Here is a tiny trained network, its code and every weight. The questions are about switching its units off for an input and a class, where a switched-off unit gives its printed mean instead of its output.

import numpy as np


def w(rows, s, z=0):
    codes = np.array(rows[::2]) - 128.0
    scale = np.full(codes.shape[1], s)
    scale[-1] = z or s
    return codes * scale


def norm(h):
    return h / np.sqrt((h * h).mean(-1, keepdims=True) + 1e-5)


def f(y):
    return y / 2 * (1 + np.tanh(0.7978845608 * (y + 0.044715 * y**3)))


def log_softmax(a):
    a = a - a.max(-1, keepdims=True)
    return a - np.log(np.exp(a).sum(-1, keepdims=True))


def net(x, mask):
    res = np.array(x, float).reshape(1, 2) / 4 @ E
    u = 0
    for l in range(2):
        y = f(norm(res) @ A[l][:, :-1].T + A[l][:, -1])
        res = res + np.where(mask[u : u + 10], y, B[l][:, -1]) @ B[l][:, :-1]
        u += 10
    return log_softmax(norm(res)[-1] @ U[:, :-1].T + U[:, -1])


A, B = {}, {}
E = w([
[119,97,117,155,137,171,203],'x0',
[125,140,128,4,141,185,147],'x1',
],0.0043)
A[0] = w([
[141,153,123,183,108,3,24,3],'L0N0',
[119,158,142,49,146,148,114,77],'L0N1',
[170,142,174,211,150,70,88,196],'L0N2',
[113,103,108,138,127,143,154,75],'L0N3',
[123,103,117,145,136,140,172,90],'L0N4',
[93,96,72,98,140,198,186,19],'L0N5',
[126,136,126,125,116,117,139,126],'L0N6',
[115,156,146,45,130,154,102,91],'L0N7',
[128,134,130,137,119,122,118,103],'L0N8',
[133,107,144,202,124,94,139,72],'L0N9',
],0.0058,0.0031)
B[0] = w([
[135,231,254,167,214,136,80,248],'L0N0',
[118,89,66,125,120,81,117,168],'L0N1',
[59,127,87,150,95,143,132,254],'L0N2',
[146,124,134,151,114,137,150,126],'L0N3',
[146,115,136,163,111,140,171,138],'L0N4',
[132,162,180,176,102,83,88,168],'L0N5',
[126,122,130,126,131,132,126,128],'L0N6',
[125,92,70,106,94,84,106,176],'L0N7',
[113,145,120,104,128,150,132,125],'L0N8',
[136,110,84,32,125,118,135,179],'L0N9',
],0.0067,0.0053)
A[1] = w([
[130,199,149,175,151,143,39,35],'L1N0',
[139,195,145,161,168,151,53,23],'L1N1',
[174,142,79,21,151,125,120,76],'L1N2',
[136,160,221,239,164,189,186,17],'L1N3',
[174,130,155,22,113,105,113,84],'L1N4',
[223,143,178,136,166,173,174,47],'L1N5',
[91,205,250,90,254,175,72,2],'L1N6',
[193,86,97,136,166,183,163,118],'L1N7',
[145,124,157,165,75,94,114,97],'L1N8',
[219,110,158,109,110,153,176,142],'L1N9',
],0.0054,0.0024)
B[1] = w([
[91,172,158,143,156,104,134,207],'L1N0',
[90,158,141,135,132,108,132,184],'L1N1',
[156,82,99,154,148,68,60,160],'L1N2',
[164,147,104,3,105,148,76,233],'L1N3',
[117,87,65,126,157,77,86,149],'L1N4',
[156,171,158,159,122,128,117,122],'L1N5',
[39,159,97,168,121,92,100,253],'L1N6',
[87,163,135,149,127,109,83,122],'L1N7',
[130,108,151,133,195,134,139,142],'L1N8',
[122,157,172,171,160,120,114,131],'L1N9',
],0.0071,0.0043)
U = w([
[101,108,49,154,70,192,214,143],'0',
[165,64,47,99,136,66,77,162],'1',
[210,211,210,90,99,201,148,145],'2',
[171,87,201,183,177,93,171,91],'3',
[155,142,126,136,139,144,131,2],'4',
[57,252,147,158,151,103,84,159],'5',
],0.016,0.0084)

Each question gives the input, the list of numbers given to net, and the class t.
The units are the neurons (one row each of A and B). Each row of codes is followed by its name. A weight is (code - 128) times the scale printed after its matrix; where a second scale follows, it is the last column's (A, B and U).
mask holds one flag per neuron, layer by layer. A switched-off neuron (its flag False) gives its mean, the last column of its row in B, instead of its output. The means were averaged over made-up inputs and are rounded, as every weight is.
A unit's drop is (log p(t) with every unit on - log p(t) with that unit switched off) / (log p(t) with every unit on - log p(t) with every unit switched off).
The circuit of an input: a set's keep is (log p(t) with only the set's units on - log p(t) with every unit switched off) / (log p(t) with every unit on - log p(t) with every unit switched off). Starting from the 12 units with the biggest drops (on a tie, the unit counted first), units are removed one at a time, each time the one whose removal leaves the highest keep (on an exact tie, the one counted first), for as long as the keep stays at least 0.8.
circuit, biggest first: the units of the circuit, biggest drop first
k most important neurons: the k neurons with the biggest drops, biggest first
drop of u: that unit's drop, to one decimal
input [3,-2], class 0: circuit, biggest first -> (L0N0)
input [5,8], class 1: 2 most important neurons -> (L0N0, L0N2)
input [8,6], class 2: circuit, biggest first -> (L0N0, L0N2, L0N5, L1N6)
input [5,4], class 2: 3 most important neurons -> (L0N9, L0N0, L0N2)
input [4,-1], class 2: 2 most important neurons -> (L0N2, L0N0)
input [7,7], class 3: 4 most important neurons -> (L0N0, L0N2, L0N9, L1N3)
input [3,3], class 3: 4 most important neurons -> (L0N0, L0N9, L0N5, L0N2)
input [4,0], class 2: drop of L0N0 -> 0.2
input [5,5], class 3: drop of L1N7 -> 0.0
input [4,-2], class 0: drop of L0N0 -> 0.9
input [7,-4], class 0: drop of L0N0 -> 1.3
